Here is a tiny trained network, its code and every weight. The questions are about switching its units off for an input and a class, where a switched-off unit gives its printed mean instead of its output.

import numpy as np


def w(rows, s, z=0):
    codes = np.array(rows[::2]) - 128.0
    scale = np.full(codes.shape[1], s)
    scale[-1] = z or s
    return codes * scale


def norm(h):
    return h / np.sqrt((h * h).mean(-1, keepdims=True) + 1e-5)


def f(y):
    return np.maximum(y, 0)


def log_softmax(a):
    a = a - a.max(-1, keepdims=True)
    return a - np.log(np.exp(a).sum(-1, keepdims=True))


def net(x, mask):
    res = np.array(x, float).reshape(1, 6) / 4 @ E
    u = 0
    for l in range(2):
        y = f(norm(res) @ A[l][:, :-1].T + A[l][:, -1])
        res = res + np.where(mask[u : u + 6], y, B[l][:, -1]) @ B[l][:, :-1]
        u += 6
    return log_softmax(norm(res)[-1] @ U[:, :-1].T + U[:, -1])


A, B = {}, {}
E = w([
[215,82,152,86,219],'x0',
[176,74,129,2,78],'x1',
[51,222,197,150,41],'x2',
[90,129,109,119,61],'x3',
[168,80,203,92,68],'x4',
[166,120,188,131,110],'x5',
],0.0066)
A[0] = w([
[2,124,13,98,131,95],'0.n1',
[83,115,160,51,103,89],'0.n2',
[86,98,85,163,74,229],'0.n3',
[94,87,107,60,97,166],'0.n4',
[56,212,149,173,161,249],'0.n5',
[104,120,14,147,76,162],'0.n6',
],0.0085,0.0021)
B[0] = w([
[78,176,245,135,131,243],'0.n1',
[213,118,146,71,90,198],'0.n2',
[117,228,178,112,146,214],'0.n3',
[175,149,144,89,43,214],'0.n4',
[136,173,254,206,161,254],'0.n5',
[28,219,233,144,143,223],'0.n6',
],0.0072,0.0051)
A[1] = w([
[93,221,135,141,71,204],'1.n1',
[138,95,64,128,182,62],'1.n2',
[163,166,170,122,161,254],'1.n3',
[172,94,88,130,253,132],'1.n4',
[201,71,171,184,161,3],'1.n5',
[142,254,150,237,162,191],'1.n6',
],0.0096,0.0022)
B[1] = w([
[176,198,194,139,223,216],'1.n1',
[134,95,74,122,84,145],'1.n2',
[114,172,71,125,179,213],'1.n3',
[83,82,62,91,128,182],'1.n4',
[82,102,105,189,127,167],'1.n5',
[2,149,121,170,189,254],'1.n6',
],0.0082,0.0099)
U = w([
[218,137,163,44,54,3],'0',
[165,59,35,87,198,123],'1',
[9,235,166,193,254,240],'2',
],0.0085,0.0032)

Each question gives the input, the list of numbers given to net, and the class t.
The units are the neurons (one row each of A and B). Each row of codes is followed by its name. A weight is (code - 128) times the scale printed after its matrix; where a second scale follows, it is the last column's (A, B and U).
mask holds one flag per neuron, layer by layer. A switched-off neuron (its flag False) gives its mean, the last column of its row in B, instead of its output. The means were averaged over made-up inputs and are rounded, as every weight is.
A unit's drop is (log p(t) with every unit on - log p(t) with that unit switched off) / (log p(t) with every unit on - log p(t) with every unit switched off).
The circuit of an input: a set's keep is (log p(t) with only the set's units on - log p(t) with every unit switched off) / (log p(t) with every unit on - log p(t) with every unit switched off). Starting from all 12 units, units are removed one at a time, each time the one whose removal leaves the highest keep (on an exact tie, the one counted first), for as long as the keep stays at least 0.8.
units of the circuit, in order: the units of the circuit, biggest drop first
top k neurons: the k neurons with the biggest drops, biggest first
k most important neurons of layer l: the k neurons of layer l with the biggest drops, biggest first
drop when u is switched off: that unit's drop, to one decimal
input [-1,7,4,-3,1,-7], class 0: units of the circuit, in order : 1.n6, 0.n2
input [-5,8,-4,-6,-8,7], class 1: units of the circuit, in order : 1.n6, 0.n5, 1.n1
input [-5,3,6,-3,6,0], class 0: 2 most important neurons of layer 0 : 0.n2, 0.n6
input [-7,4,-3,4,7,-3], class 0: units of the circuit, in order : 1.n6
input [2,6,-5,1,-4,5], class 0: 2 most important neurons of layer 0 : 0.n5, 0.n4
input [-4,5,4,4,1,3], class 0: units of the circuit, in order : 1.n6, 0.n2, 0.n5
input [-4,3,-6,-5,1,-3], class 1: 2 most important neurons of layer 0 : 0.n5, 0.n3
input [-1,-2,-1,2,6,3], class 0: 2 most important neurons of layer 0 : 0.n5, 0.n6
input [8,3,8,1,1,-7], class 0: top 2 neurons : 1.n6, 0.n2
input [7,1,0,-7,0,6], class 1: 3 most important neurons of layer 0 : 0.n5, 0.n6, 0.n1
input [6,-1,-6,8,0,5], class 1: drop when 1.n6 is switched off : 0.0
input [1,6,-1,-5,-2,3], class 1: drop when 0.n1 is switched off : 0.1
input [1,0,-5,-7,-1,5], class 1: drop when 0.n5 is switched off : 0.1
